[-344   -6  142  -69  167  127  152   29   95 -131  -98 -140   61   48
  -61  147   94  -32  -27  -55   54    9  -63  127   -9  161  204 -518
  -78  241  154  212  314]
Q509
[-158   47  160  162  318 -120  219 -107   94  -59   -7  -86  110  -81
  -91  250  -34  -51   66  -42   75  -79 -121  -43  -16  274  380 -899
 -148  221  -79    2  383]
Q741
[-282  144  -38 -174  113  125   87  127   25 -118 -279  -17  122  -27
   99 -138   42  -16  -17  150   42  124  -84  138 -208  138   18 -131
   61  100  214  197  143]
Q902
[-147   -2  -53   39  127  -12  -66  135  170 -272 -254   50  280   81
   55  153   27  334   -3  -49  169   39 -196    0 -235   80  191 -297
  -66  141  -49  156  -65]
Q21
[   7  298  -50 -233 -134  350  133 -307   -6 -202 -217 -133  -31   57
  -15 -116 -226  -92   34 -149 -116   86 -337   38  -24  187   31  162
   93 -196  -42 -109  339]
Q916
[-176  140   40   36   93   84  151 -101  -26 -117 -124 -281 -119   20
  -57  -78  270  -35   75   49 -121  -10  -26  211   55   13   55  -23
  -19  130  -10  356  259]
Q916
[  43   32   93  -59   36   57   73 -212  -68  -90  121 -127 -143  -36
 -101   99   -8 -155  106 -122 -143  -34  -30 -117  111  124  114 -180
   15  -74  -47 -137  322]
Q902
[-163  104  -21  156   14 -155  236 -191   43  -24 -145 -149 -289  -34
 -213   85   99 -222  174    1   51  -85   16  259   23 -127  135 -188
 -104  319 -156  351  424]
Q916
[ -66 -274  205 -197    5  -71  -96  105  -87 -184   45   12  -29  -54
  -88   17  301   74   75  -91  -55   32  127   38  -17  -75    0  -97
  -44   95  180   28  -26]
Q741
[  40   36  -64  -77 -246   45  -47  -21  -16 -159 -119   50 -127   46
  -51 -126   86  116  -17  -43  -26   30  -80  118   48 -159 -163  375
   30  -55  -86   83 -230]
Q929
[-185  184  113 -209 -275  292  236 -141   20 -354 -289  -68   -8  151
  -30 -130  -73    6  -45 -173  -24   19 -382  252   87  146   12 -221
   45  -24   50   21  124]
Q375
[-108   94 -101 -109   70  145  -76  169   10   34  -40   34   92  -29
  108 -179   -3  -32  -83  182   -1   55   70  -17 -191  114  -78  150
  144  -45  203  117    6]
Q902
[-234  -59  290 -141  151  -16  227 -109   27 -167 -124 -128   71  -42
  -58  177   98 -137  140 -146   23   31 -161  139   35  161  228 -694
 -122  198  141   23  328]
Q193
[ 111  140   22  134  194  130   15 -219    3  111  239 -311  -49 -118
  -13  200  -69  -79  100  -86 -193  -56  -17 -275  125  173  179  -23
   14 -118  -88 -119  153]
Q89
[ -18  -48  276  -47   17   94  126 -145  -51 -113  253 -127  -67  -28
 -137  178  -29   72    5 -172  -85 -123  -89 -133  178  198  214 -494
  -60   26  -92 -279  190]
Q193
[-139  234  -78 -112   73   57  135 -123   90 -114 -445  -41  218  -48
  165   36 -103  -60  136  -29   78  183 -265  167 -243  117  106 -145
  -20   53  125  100  149]
Q916
[ -17  182 -225  -41    0  193  -76   22  -16 -220 -146  -92  -45   52
  -13 -210  139  199  -70  103 -127   50  -77   20  -81   19 -112  407
  145  -93  -79  251   42]
Q21
[ 186  217 -141  -34 -158   78  -86  -66   39  250  -61   62   61 -152
  103  -62 -357  -64   67   42   49   27   85 -139 -162 -108  -50  535
   63 -177 -113 -149 -340]
Q929
[-308 -110  -19 -202  207  -86    4  338   65 -428 -391   -9  219   33
   -1 -219  474  368  -26  135  103  104  -66  251 -339  -48   35 -224
   -8  268  199  520   52]
Q916
[ 224  143 -139  110  291  112 -144 -199  -43  323  201  -97  -12  -68
   25   59 -201 -147   57  116  -86   -1  237 -289 -154   90   45  374
   69 -176 -182 -132  249]
Q21
[  35   30 -142   54  133  -55  -85 -149  -24  100 -138   62  -36  -27
   -1   61   21 -198  160  112   26   96  236   63 -185  -54  -36  195
   -4   -8  -51  126  282]
Q741
[-122  285   41 -102 -108  175  203  -74  102  -60 -306 -169   90   94
   48 -122 -143 -106   60  -20   -9   -5 -180  148 -131   70   75  -82
   79   10   77  181  124]
Q916
[ -38  106   -5  -96 -185  216   22 -329  -73 -250 -145   23 -253  253
 -132  121  -85 -258   88 -167 -127   26 -110   76  162  103  -47   19
   64 -161 -142  -96  495]
Q375
[  64   52   -9  -85 -289  128  -59  -36  -22  -72  -55  -39 -121  110
  -81 -102  -31    1    9 -104  -77  -27   53   51   66 -152 -114  401
   61 -135  -44   15 -116]
Q902
[ -80   78  -84   55   18   -1   79 -142  -43 -159 -114  -42 -150  104
 -102  -76  135  -84   61   83  -26  -32   52  167    0  -32    2   -7
   23   56 -145  226  334]
Q741
[ -39   87  169  -74  -37  128  179 -201   29 -131  -69 -312 -167   18
 -176   85   15 -101  143 -187 -136  -90  -57   51   79    0  150 -122
   22   66  -34  135  345]
Q193
[-226  192  129   50  150  181  257  -21   57 -110   33 -222  -33  -82
  -58   47  -50    9  -67  -13  -67  -85 -230  -68   73  305  237 -570
    2  116  -11   19  238]
Q509
[-133 -105   43 -244   75   86 -140  358   27 -148 -167  107  292   32
  187 -178  169  245 -115  115   64  136   24   50 -244   24 -103   45
   64  -15  280   97 -319]
Q193
[-340  -43  -88 -160   59  -54   80  121   61  -99 -506  141  125   16
   91  -78  153 -158   81  171  193  179   59  421 -304  -82  -96 -121
   23  266  312  419  193]
Q375
[-348 -105   12 -144   49 -114  -34  545  111 -266 -438  168  309   30
  116 -346  388  358  -67  245  222   69   26  351 -377 -144  -85  -95
   12  252  253  507 -403]
Q902
[  45   69  -31 -187 -261  135 -175  212   -8  -98  -37  135  155   10
   96 -171 -134  284 -113   22    8   17   -9 -122 -126  -21  -75  328
   94 -174   18 -160 -457]
Q902
[ -50  -16  -43  126  186  -46  -73  160   40  144   56   72   66 -134
   51   33  -24   47  -24  167   89  -22  146 -105 -161   42   58  -48
    4   99  -22   56  -86]
Q21
[-321  179  -29  -75  -62   41  254  -68  100 -188 -400  -87 -102   17
  -91  -87   82 -149   31    4   95   69 -229  377  -17  -41   12 -148
  -24  248   81  400  217]
Q929
[ 156   37    4    5 -183  129 -141 -205   -5   69  113  -22 -193   73
 -131  239 -268  -91  126 -153  -58  -82  159 -202   35  -76   75  334
   14 -159 -260 -235  127]
Q902
[  47 -101  221 -174  -58  120  -82  -97  -14  -26  -23   30   52  120
  -41  245 -161  -95   98 -236  -15   14   47  -97   -9   93   80 -149
  -23 -104   59 -250  151]
Q89
[-187   45  -65  -64 -181  -16   19   69  108  -27 -207  235   70  -46
   42   34 -218   -9  -31    1  233   45 -127  112 -117  -48    7  -83
  -25  155   29  -19 -233]
Q375
[ -64  -22  -60  -67  133   71 -146  -41   37  -84 -155 -111   82  105
   65  124  157  -33   86  -64  -66  141   23   44  -81    8  -12  171
    6  -18  159  187  132]
Q89
[-117   69   33 -125  139  198  -55  -71  -92 -207   24  -81   36   42
   14   66   86 -114  -20   51 -224   92  -25 -177   76  322   42 -219
  100 -178  105 -117  358]
Q929
[   6  -54  181  -44  -35  -34   87 -211   31 -103  -26  143   63  -11
  -55  278 -219  -45  115 -211  115  -25 -154  -57   12  141  218 -508
 -128   30 -151 -295  178]
Q509
[  48  -95  162  156  136 -145   41  -51  -85  -50  265 -186 -246 -110
 -217   27  293   26   93  -33 -164 -178  142  -68  162  -68   99 -133
  -67  115 -186   78   83]
Q509
[ 162  -34   91   52  -27  133   29 -405  -21  -59  198 -212 -263   74
 -206  437 -109 -107  146 -343 -153  -91  -42 -169  245  103  201 -114
  -81  -86 -231 -192  487]
Q929
[-136  100  -91   15  138   78    9   62   90  -21 -225 -160  134  -23
  117  -78  154   60   19   96   -3   72  -44  131 -149   23   -6   97
   58   68  160  380  -18]
Q89
[ -68   99   15  -65  -37  186   53 -228  -72 -113  -80 -178 -215  135
  -99  -57  111 -214   93   31 -144   -7   96  138   60  -14  -59  191
   93  -47  -64  190  411]
Q193
[ -89  226 -128   42  -33   90  121   54   21   70   -2 -111  -63 -183
   10 -152  -73   21  -50  139   16  -50   -9   32  -62   14   26  108
   57   88   -7  163  -58]
Q375
[-143  161  -31 -147 -134  246  130 -321   34 -169 -267  -22  -81  157
 -117  155 -229  -97   29 -164   50   63 -195  135    6  114  102 -130
  -18  -14 -126  -33  442]
Q741
[-328  151  -37 -204 -101  180  199  174  117 -388 -413   15   99   86
   11 -230   25  186 -134    4  106   67 -388  269 -132  111    5 -256
   66  144  159  247   14]
Q902
[ 175   76  -74    0 -154  178 -124 -289 -134   19  173   93 -197  121
  -26  127 -222 -193    6  -64 -153   -5   35 -208  187  100 -102  243
  105 -332 -213 -399  158]
Q375
[ -64  123  115   -5   64   90  249 -332    1 -196  -97 -151 -123   73
 -118   87  -20 -230  103 -142  -75  -25 -231   77  113  202  166 -443
  -20    4  -95    0  569]
Q916
[-156    5  239  -25   -1   89  194 -247   -2  -26  -62 -116  -88   39
 -116  218  -64 -227  120 -161    5  -27  -44  136  116  110  188 -433
 -110  103  -14  -53  380]
Q741
[ 142  117 -112  -66 -246  161 -152   48  -53  -16  -23   25  -40   72
   21 -171  -66   67  -14   26  -79  -13  113  -64  -87  -98 -178  536
  160 -234  -50  -27 -215]
Q21
[-207  211  -42 -133 -227  257  179   92   55 -319  -47  -98  -62   27
  -75 -176  -64  265 -234  -55   -5  -35 -352   46   99  129   38 -143
   74   49   10   46  -43]
Q193
[ 338  -48   -7  -81   26   29 -156    3  -27    2  208  149  126 -124
   55   49 -274  244  -32 -115   -2    0  -81 -417 -124   97   58   80
   28 -229 -168 -489 -273]
Q21
[-135  -84  188 -112  -11  117  -36  -72    1  -80  -58  141  100  116
   24  175 -126 -102   29  -65   79   53  -15   -8  -10  122   76 -276
  -38  -28   23 -249  126]
Q375
[-339   84  -75 -205   86  111   62  187  127 -297 -557   54  319   84
  137 -135  108  212  -55  110  199  175 -215  300 -357   72   26 -177
   21  166  213  373   57]
Q916
[ -20 -120   19 -198 -153   21 -180  363   44 -104   51  287  192  -65
  131  -82 -118  260 -168  -11  123   56  -60 -198 -131    1  -62   -4
   48  -51  157 -246 -591]
Q375
[   5  187 -178 -170   50  151  -38  232    7 -123 -168  -12  217 -128
  154 -384   31  240  -86  168  -33   82  -61  -51 -273   68  -84  268
  144 -110  115  163 -252]
Q375
[  36   34 -114  -31   34   60 -184  252   34   32  116  184  159  -67
  135  -71 -154  178 -156  141   50   36   28 -286 -180  104  -21   91
   94 -100   12 -180 -338]
Q21
[ 163 -240  146   94  118 -288  -55  -39 -114 -108  312   28 -168 -226
 -210  162  157   27  134 -109  -64 -125  142 -228   85  -28  172 -296
 -106   86 -182 -187  115]
Q21
[-261   78  -56 -235 -137   82   49  169  158  -48 -407  303  275    1
  161  -46 -260   10  -93   52  321  182 -203  183 -265   51  -28 -150
  -10  111  214   26 -208]
Q929
[   4 -317   71  -11    6 -190 -234  305  -55  -93  166  110  -36  -65
  -58   -5  315  338  -28   74   64  -58  318  -39 -121 -226   -1  128
  -64  157  -12  115 -292]
Q741
[-236  -36   76 -233 -124   42   32  171   46 -207 -384  -23   78  100
  -29 -149  224  -20   50  -10   87   73   75  347 -205 -145  -66   22
   26  141  287  396   63]
Q916
[   2   47   28   89   17   85  -48  -81  -39   90  243  -73 -179   36
  -82   57    0  -89  -28   -8  -85  -60  103 -120  153    5    1  119
   21  -19  -91  -47   54]
Q21
[ -22  163 -110  -42  360  134  -69   14    8   63 -134  -27  269  -49
  163  -56  -95   -1   29  211  -13   77   69 -158 -302  227   83  -15
   84 -101   -9   43  159]
Q375
[-159   97  -18 -167   98   91   69  -27   38 -190 -344   82  216  124
  131 -111   19  -78   14   48   65  175 -148  174 -210  143  -11 -198
   45   -3  164  103  214]
Q21
[  -6  153  -35   -8  189   94  -48  -35  123  154  -91    0  326 -165
  227  177 -280   15   44   -5  105  123 -124 -181 -260  221  189 -113
  -10  -45   96 -136  -50]
Q21
[ 144   -2    2   46  -33  -40 -118   49  -17  114  147  -39  -45 -110
  -54   54  -83   97   89   17  -57 -112  194 -217  -77  -84   63  212
   26  -42 -142  -85 -155]
Q902
[-171  130 -128 -236 -131  189  -54  214  145 -305 -432   60  360   45
  235 -128  -14  305 -110  -40  119  219 -326  123 -248   57  -44   77
   43  -52  246  145 -376]
Q375
